Here is a tiny trained network, its code and every weight. The questions are about switching its units off for an input and a target symbol, where a switched-off unit gives its printed mean instead of its output.

import numpy as np


def w(rows, s, z=0):
    codes = np.array(rows[::2]) - 128.0
    scale = np.full(codes.shape[1], s)
    scale[-1] = z or s
    return codes * scale


def f(y):
    return np.maximum(y, 0)


def softmax(a):
    e = np.exp(a - a.max(-1, keepdims=True))
    return e / e.sum(-1, keepdims=True)


def log_softmax(a):
    a = a - a.max(-1, keepdims=True)
    return a - np.log(np.exp(a).sum(-1, keepdims=True))


def net(x, mask):
    ids = ['αβγδεζηλμξπστφψω'.index(c) for c in x.split()]
    T = len(ids)
    res = E[ids] + P[:T]
    r = res
    for j in range(3):
        rows = slice(2 * j, 2 * j + 2)
        q, k, v = (r @ M[0][rows].T for M in (Q, K, V))
        z = softmax(np.where(np.tri(T) > 0, q @ k.T / 2**0.5, -1e9)) @ v
        o = O[0][rows]
        res = res + np.where(mask[j], z, o[:, -1]) @ o[:, :-1]
    y = f(res @ A[0][:, :-1].T + A[0][:, -1])
    res = res + np.where(mask[3:7], y, B[0][:, -1]) @ B[0][:, :-1]
    return log_softmax(res[-1] @ U[:, :-1].T + U[:, -1])


Q, K, V, O, A, B = {}, {}, {}, {}, {}, {}
E = w([
[206,148,228,181,107],'α',
[134,29,132,151,118],'β',
[169,255,97,155,156],'γ',
[140,167,46,190,167],'δ',
[28,106,153,118,189],'ε',
[184,134,158,136,77],'ζ',
[134,93,86,62,92],'η',
[148,28,59,121,96],'λ',
[84,129,98,190,81],'μ',
[99,114,201,74,114],'ξ',
[96,135,188,71,76],'π',
[158,120,146,30,215],'σ',
[101,160,60,147,199],'τ',
[157,30,201,145,192],'φ',
[74,126,151,128,54],'ψ',
[81,90,199,98,121],'ω',
],0.0073)
P = w([
[113,106,136,165,121],'0',
[133,130,123,138,106],'1',
[140,102,155,136,115],'2',
[119,64,187,148,109],'3',
[115,56,221,134,162],'4',
[110,116,186,125,125],'5',
[107,57,220,125,116],'6',
[104,51,251,103,91],'7',
],0.0018)
Q[0] = w([
[146,139,173,113,81],'h1',
[104,55,181,98,75],'h1',
[135,90,135,151,141],'h2',
[148,251,68,181,211],'h2',
[72,152,75,110,138],'h3',
[129,158,173,97,179],'h3',
],0.021)
K[0] = w([
[163,137,214,79,140],'h1',
[111,110,244,184,195],'h1',
[155,75,112,117,154],'h2',
[192,244,100,251,24],'h2',
[175,172,98,140,215],'h3',
[148,91,37,73,82],'h3',
],0.015)
V[0] = w([
[249,136,119,175,90],'h1',
[142,216,171,69,80],'h1',
[36,137,111,183,104],'h2',
[135,91,64,96,28],'h2',
[159,157,19,46,179],'h3',
[179,58,194,51,156],'h3',
],0.019)
O[0] = w([
[251,185,112,196,146,110],'h1',
[134,238,196,89,127,72],'h1',
[34,109,116,167,65,85],'h2',
[156,137,17,100,29,251],'h2',
[110,151,138,39,254,51],'h3',
[165,68,201,31,95,234],'h3',
],0.011,0.0035)
A[0] = w([
[48,104,2,36,121,188],'n1',
[72,211,87,62,12,43],'n2',
[235,114,114,76,95,253],'n3',
[166,202,177,112,178,238],'n4',
],0.0078,0.00058)
B[0] = w([
[54,77,55,73,207,241],'n1',
[105,234,109,86,62,228],'n2',
[255,133,124,115,157,255],'n3',
[71,205,95,120,113,155],'n4',
],0.0077,0.0087)
U = w([
[212,183,167,179,80,121],'α',
[163,20,73,155,74,104],'β',
[107,236,150,188,202,153],'γ',
[96,156,87,191,226,149],'δ',
[11,58,201,107,113,88],'ε',
[197,193,158,168,109,70],'ζ',
[142,147,90,28,160,210],'η',
[156,106,61,64,138,61],'λ',
[87,172,70,223,142,147],'μ',
[101,170,224,63,86,29],'ξ',
[84,191,182,89,61,160],'π',
[167,107,235,88,237,187],'σ',
[44,109,130,145,209,102],'τ',
[163,3,165,176,107,164],'φ',
[71,171,100,170,61,155],'ψ',
[91,109,220,90,87,3],'ω',
],0.0041,0.0028)

Each question gives the input, a string of symbols that net reads in full, and the target symbol t.
The units are the heads (2 rows each of Q, K, V and O) and the neurons (one row each of A and B). Each row of codes is followed by its name. A weight is (code - 128) times the scale printed after its matrix; where a second scale follows, it is the last column's (O, A, B and U).
mask holds one flag per unit, heads first, then neurons. A switched-off unit (its flag False) gives its mean, the last column of its rows in O or B, instead of its output. The means were averaged over made-up inputs and are rounded, as every weight is.
A unit's drop is (log p(t) with every unit on - log p(t) with that unit switched off) / (log p(t) with every unit on - log p(t) with every unit switched off).
The circuit of an input: a set's keep is (log p(t) with only the set's units on - log p(t) with every unit switched off) / (log p(t) with every unit on - log p(t) with every unit switched off). Starting from all 7 units, units are removed one at a time, each time the one whose removal leaves the highest keep (on an exact tie, the one counted first), for as long as the keep stays at least 0.8.
units of the circuit, in order: the units of the circuit, biggest drop first
k most important neurons: the k neurons with the biggest drops, biggest first
heads that matter: for each layer, one digit per head in row order, 1 if its drop is at least 0.15 and else 0, layers parted by /
drop when u is switched off: that unit's drop, to one decimal
input ψ ω μ, target ψ: heads that matter -> 011
input β α β π, target α: heads that matter -> 101
input α τ η η π η α ψ, target α: most important neuron -> [n1]
input λ η φ σ β ω φ, target σ: heads that matter -> 011
input μ η η η ε ψ, target ε: 2 most important neurons -> [n3 n1]
input π β η ζ η ψ δ α, target α: heads that matter -> 100
input η ψ ζ α, target α: units of the circuit, in order -> [h1 n1]
input σ ζ η, target σ: 2 most important neurons -> [n2 n3]
input η σ η, target σ: heads that matter -> 011
input ψ β β β, target β: units of the circuit, in order -> [h1 h3]
input λ ψ σ φ β, target φ: heads that matter -> 101
input α η ψ, target α: 2 most important neurons -> [n1 n3]
input φ ξ λ, target φ: drop when h1 is switched off -> 0.2
input φ η λ, target φ: drop when h1 is switched off -> 0.3
input λ β β, target β: drop when h1 is switched off -> 0.6
input β β λ, target β: drop when n1 is switched off -> 0.0
input σ β η σ, target σ: most important neuron -> [n2]
